Here is a tiny trained network, its code and every weight. The questions are about switching its units off for an input and a target symbol, where a switched-off unit gives its printed mean instead of its output.

import numpy as np


def w(rows, s, z=0):
    codes = np.array(rows[::2]) - 128.0
    scale = np.full(codes.shape[1], s)
    scale[-1] = z or s
    return codes * scale


def f(y):
    return y / 2 * (1 + np.tanh(0.7978845608 * (y + 0.044715 * y**3)))


def softmax(a):
    e = np.exp(a - a.max(-1, keepdims=True))
    return e / e.sum(-1, keepdims=True)


def log_softmax(a):
    a = a - a.max(-1, keepdims=True)
    return a - np.log(np.exp(a).sum(-1, keepdims=True))


def net(x, mask):
    ids = ['αδμσφψω'.index(c) for c in x.split()]
    T = len(ids)
    res = E[ids] + P[:T]
    q, k, v = (res @ M[0].T for M in (Q, K, V))
    z = softmax(np.where(np.tri(T) > 0, q @ k.T / 3**0.5, -1e9)) @ v
    res = res + np.where(mask[0], z, O[0][:, -1]) @ O[0][:, :-1]
    y = f(res @ A[0][:, :-1].T + A[0][:, -1])
    res = res + np.where(mask[1:13], y, B[0][:, -1]) @ B[0][:, :-1]
    return log_softmax(res[-1] @ U[:, :-1].T + U[:, -1])


Q, K, V, O, A, B = {}, {}, {}, {}, {}, {}
E = w([
[55,193,62,88],'α',
[109,105,2,136],'δ',
[105,44,146,87],'μ',
[114,172,105,103],'σ',
[231,71,206,144],'φ',
[144,130,169,109],'ψ',
[209,36,184,107],'ω',
],0.0098)
P = w([
[94,152,165,154],'0',
[102,73,118,74],'1',
[126,120,123,170],'2',
[237,175,88,93],'3',
[78,129,140,162],'4',
[65,120,140,3],'5',
[87,139,135,171],'6',
[198,203,161,97],'7',
[74,119,146,171],'8',
],0.02)
Q[0] = w([
[159,223,132,115],'head 0',
[129,225,222,12],'head 0',
[254,208,105,189],'head 0',
],0.0084)
K[0] = w([
[144,91,137,63],'head 0',
[165,181,157,2],'head 0',
[86,83,128,69],'head 0',
],0.0097)
V[0] = w([
[154,23,158,143],'head 0',
[206,162,251,166],'head 0',
[144,144,46,149],'head 0',
],0.011)
O[0] = w([
[28,195,240,143,146],'head 0',
[221,254,168,127,63],'head 0',
[148,64,136,240,3],'head 0',
],0.0093,0.0017)
A[0] = w([
[105,98,110,133,111],'neuron 0',
[194,123,89,48,10],'neuron 1',
[107,90,103,131,40],'neuron 2',
[128,184,125,232,96],'neuron 3',
[140,122,142,252,108],'neuron 4',
[154,181,111,65,244],'neuron 5',
[181,220,94,76,2],'neuron 6',
[147,114,97,116,62],'neuron 7',
[117,117,187,156,153],'neuron 8',
[165,104,197,179,88],'neuron 9',
[84,185,144,131,155],'neuron 10',
[184,140,108,105,180],'neuron 11',
],0.015,0.0051)
B[0] = w([
[63,134,155,138,166],'neuron 0',
[101,123,142,235,199],'neuron 1',
[111,146,179,125,164],'neuron 2',
[170,39,8,204,168],'neuron 3',
[195,225,140,158,168],'neuron 4',
[198,115,71,60,254],'neuron 5',
[134,165,216,194,213],'neuron 6',
[95,179,140,177,142],'neuron 7',
[101,53,110,122,171],'neuron 8',
[155,60,75,123,162],'neuron 9',
[110,29,187,144,211],'neuron 10',
[141,165,62,166,172],'neuron 11',
],0.011,0.0098)
U = w([
[154,113,181,68,66],'α',
[85,151,154,232,103],'δ',
[57,76,188,98,190],'μ',
[187,202,68,118,126],'σ',
[155,207,202,177,2],'φ',
[179,84,38,157,153],'ψ',
[106,140,63,9,245],'ω',
],0.011,0.0041)

Each question gives the input, a string of symbols that net reads in full, and the target symbol t.
The units are the heads (3 rows each of Q, K, V and O) and the neurons (one row each of A and B). Each row of codes is followed by its name. A weight is (code - 128) times the scale printed after its matrix; where a second scale follows, it is the last column's (O, A, B and U).
mask holds one flag per unit, heads first, then neurons. A switched-off unit (its flag False) gives its mean, the last column of its rows in O or B, instead of its output. The means were averaged over made-up inputs and are rounded, as every weight is.
A unit's drop is (log p(t) with every unit on - log p(t) with that unit switched off) / (log p(t) with every unit on - log p(t) with every unit switched off).
The circuit of an input: a set's keep is (log p(t) with only the set's units on - log p(t) with every unit switched off) / (log p(t) with every unit on - log p(t) with every unit switched off). Starting from the 12 units with the biggest drops (on a tie, the unit counted first), units are removed one at a time, each time the one whose removal leaves the highest keep (on an exact tie, the one counted first), for as long as the keep stays at least 0.8.
circuit, biggest first: the units of the circuit, biggest drop first
most important unit: the unit with the biggest drop
k most important neurons: the k neurons with the biggest drops, biggest first
input δ ω δ ψ, target α: circuit, biggest first => (head 0; neuron 5; neuron 10)
input ω δ ψ ψ φ ω, target σ: circuit, biggest first => (head 0; neuron 10)
input σ φ α α φ, target ψ: most important unit => neuron 9
input μ μ σ ω α σ, target α: circuit, biggest first => (head 0; neuron 5; neuron 10; neuron 6)
input σ ψ ω α φ ψ φ μ, target σ: circuit, biggest first => (neuron 10; neuron 11)
input μ φ δ μ α, target μ: 2 most important neurons => (neuron 1; neuron 6)
input μ ψ σ, target μ: 4 most important neurons => (neuron 5; neuron 11; neuron 4; neuron 9)
input α ψ φ α μ α φ σ, target δ: 2 most important neurons => (neuron 1; neuron 7)
input μ δ φ μ σ σ ψ, target μ: circuit, biggest first => (neuron 5; neuron 11; neuron 1; neuron 6)
input ψ φ φ ψ φ φ, target σ: circuit, biggest first => (head 0; neuron 10)
input μ σ φ ψ σ φ ω δ, target φ: 2 most important neurons => (neuron 6; neuron 1)
input α φ δ α ψ α α ω, target δ: circuit, biggest first => (head 0; neuron 1; neuron 5; neuron 7)
input μ φ φ α φ ω α α, target α: circuit, biggest first => (head 0; neuron 5; neuron 6; neuron 10)
input α σ σ σ α σ σ ω, target ψ: 3 most important neurons => (neuron 6; neuron 1; neuron 11)
input μ ψ ψ, target μ: circuit, biggest first => (head 0; neuron 11; neuron 10; neuron 4)
input μ σ φ ω ω σ ψ, target ψ: 3 most important neurons => (neuron 3; neuron 6; neuron 0)
input ψ φ ω ω, target φ: circuit, biggest first => (head 0)
input φ σ δ φ σ σ μ φ, target ψ: 2 most important neurons => (neuron 6; neuron 1)
input φ φ δ σ δ ω δ ψ, target α: circuit, biggest first => (head 0; neuron 5; neuron 10; neuron 6)
input α φ φ φ φ φ σ, target ψ: circuit, biggest first => (neuron 3; head 0)
input σ φ φ ω α φ α α, target φ: circuit, biggest first => (neuron 6)
input ψ ψ σ μ α σ ω α, target ψ: 3 most important neurons => (neuron 1; neuron 5; neuron 4)
input α φ σ σ φ δ, target ψ: 2 most important neurons => (neuron 1; neuron 6)
input φ φ σ ω ω μ, target α: 3 most important neurons => (neuron 5; neuron 6; neuron 10)
input φ ψ δ α α α, target δ: 2 most important neurons => (neuron 1; neuron 7)
